Below is a small trained network, with its code and all its weights. Each question gives an input and a class and asks what happens when units are switched off, that is, made to give their printed mean instead of their output.

import numpy as np


def w(rows, s, z=0):
    codes = np.array(rows[::2]) - 128.0
    scale = np.full(codes.shape[1], s)
    scale[-1] = z or s
    return codes * scale


def f(y):
    return np.maximum(y, 0)


def log_softmax(a):
    a = a - a.max(-1, keepdims=True)
    return a - np.log(np.exp(a).sum(-1, keepdims=True))


def net(x, mask):
    res = np.array(x, float).reshape(1, 4) / 4 @ E
    y = f(res @ A[0][:, :-1].T + A[0][:, -1])
    res = res + np.where(mask, y, B[0][:, -1]) @ B[0][:, :-1]
    return log_softmax(res[-1] @ U[:, :-1].T + U[:, -1])


A, B = {}, {}
E = w([
[181,136,79,165,35,46,141,21],'x0',
[254,93,82,129,221,131,98,122],'x1',
[142,205,86,51,100,106,18,183],'x2',
[163,99,230,17,74,195,112,27],'x3',
],0.0096)
A[0] = w([
[125,65,147,176,167,140,254,88,56],'n1',
[4,169,153,127,12,151,166,158,86],'n2',
[91,137,83,178,193,69,139,190,125],'n3',
[142,229,106,80,100,128,41,153,91],'n4',
[135,98,120,95,140,161,94,85,43],'n5',
[63,181,64,225,204,64,104,173,96],'n6',
[142,126,165,79,96,210,128,130,56],'n7',
[101,110,172,98,219,238,125,219,39],'n8',
[199,117,92,148,49,65,143,75,10],'n9',
[216,56,109,92,223,99,85,129,79],'n10',
[140,151,110,93,96,123,57,171,2],'n11',
[237,117,101,153,130,174,126,137,76],'n12',
[153,107,201,69,130,165,79,84,59],'n13',
[136,208,89,72,132,85,25,128,67],'n14',
[189,179,115,160,89,101,145,104,4],'n15',
],0.0094,0.0044)
B[0] = w([
[103,85,111,184,148,253,155,77,212],'n1',
[130,55,176,158,206,34,66,143,219],'n2',
[183,124,154,90,67,133,146,141,229],'n3',
[122,112,105,239,160,181,163,144,208],'n4',
[159,122,137,114,101,105,150,107,152],'n5',
[177,135,186,69,91,130,189,127,255],'n6',
[177,149,158,92,108,121,176,116,175],'n7',
[72,239,3,70,168,91,131,89,234],'n8',
[62,254,40,54,166,112,132,108,179],'n9',
[119,74,178,169,164,43,87,167,207],'n10',
[109,94,131,164,163,160,199,114,170],'n11',
[89,78,193,156,176,72,103,165,174],'n12',
[173,147,196,98,62,127,150,122,192],'n13',
[91,88,149,204,118,214,167,70,204],'n14',
[120,178,82,96,130,99,98,90,153],'n15',
],0.0091,0.014)
U = w([
[99,110,103,223,126,251,150,91,108],'0',
[80,216,39,110,132,96,115,93,136],'1',
[119,82,167,182,160,33,82,126,90],'2',
[202,147,165,112,26,140,162,119,92],'3',
[137,113,111,156,92,155,83,124,248],'4',
],0.012)

Each question gives the input, the list of numbers given to net, and the class t.
The units are the neurons (one row each of A and B). Each row of codes is followed by its name. A weight is (code - 128) times the scale printed after its matrix; where a second scale follows, it is the last column's (A, B and U).
mask holds one flag per neuron, in row order. A switched-off neuron (its flag False) gives its mean, the last column of its row in B, instead of its output. The means were averaged over made-up inputs and are rounded, as every weight is.
A unit's drop is (log p(t) with every unit on - log p(t) with that unit switched off) / (log p(t) with every unit on - log p(t) with every unit switched off).
The circuit of an input: a set's keep is (log p(t) with only the set's units on - log p(t) with every unit switched off) / (log p(t) with every unit on - log p(t) with every unit switched off). Starting from the 12 units with the biggest drops (on a tie, the unit counted first), units are removed one at a time, each time the one whose removal leaves the highest keep (on an exact tie, the one counted first), for as long as the keep stays at least 0.8.
units of the circuit, in order: the units of the circuit, biggest drop first
most important unit: the unit with the biggest drop
top k neurons: the k neurons with the biggest drops, biggest first
drop of u: that unit's drop, to one decimal
input [3,7,5,0], class 2: top 3 neurons	n10, n1, n12
input [-3,0,6,-5], class 0: units of the circuit, in order	n14
input [2,-4,1,-1], class 2: top 2 neurons	n8, n2
input [5,4,-8,7], class 0: top 2 neurons	n1, n6
input [3,1,4,-5], class 3: top 2 neurons	n6, n1
input [-5,-3,-6,8], class 3: top 2 neurons	n13, n7
input [4,-8,1,8], class 2: top 2 neurons	n2, n6
input [6,-7,8,-2], class 0: top 2 neurons	n14, n4
input [4,6,7,-8], class 3: top 3 neurons	n6, n3, n1
input [-8,-2,3,8], class 1: top 3 neurons	n8, n6, n3
input [-5,-3,-1,-5], class 1: top 2 neurons	n8, n13
input [3,5,0,0], class 2: top 2 neurons	n8, n10
input [-4,7,-7,8], class 3: top 2 neurons	n13, n2
input [-3,-6,8,7], class 0: most important unit	n4
input [0,-4,-5,-6], class 3: drop of n14	0.2
input [2,7,6,-7], class 2: drop of n13	0.3
input [-5,1,8,-2], class 0: drop of n6	0.0
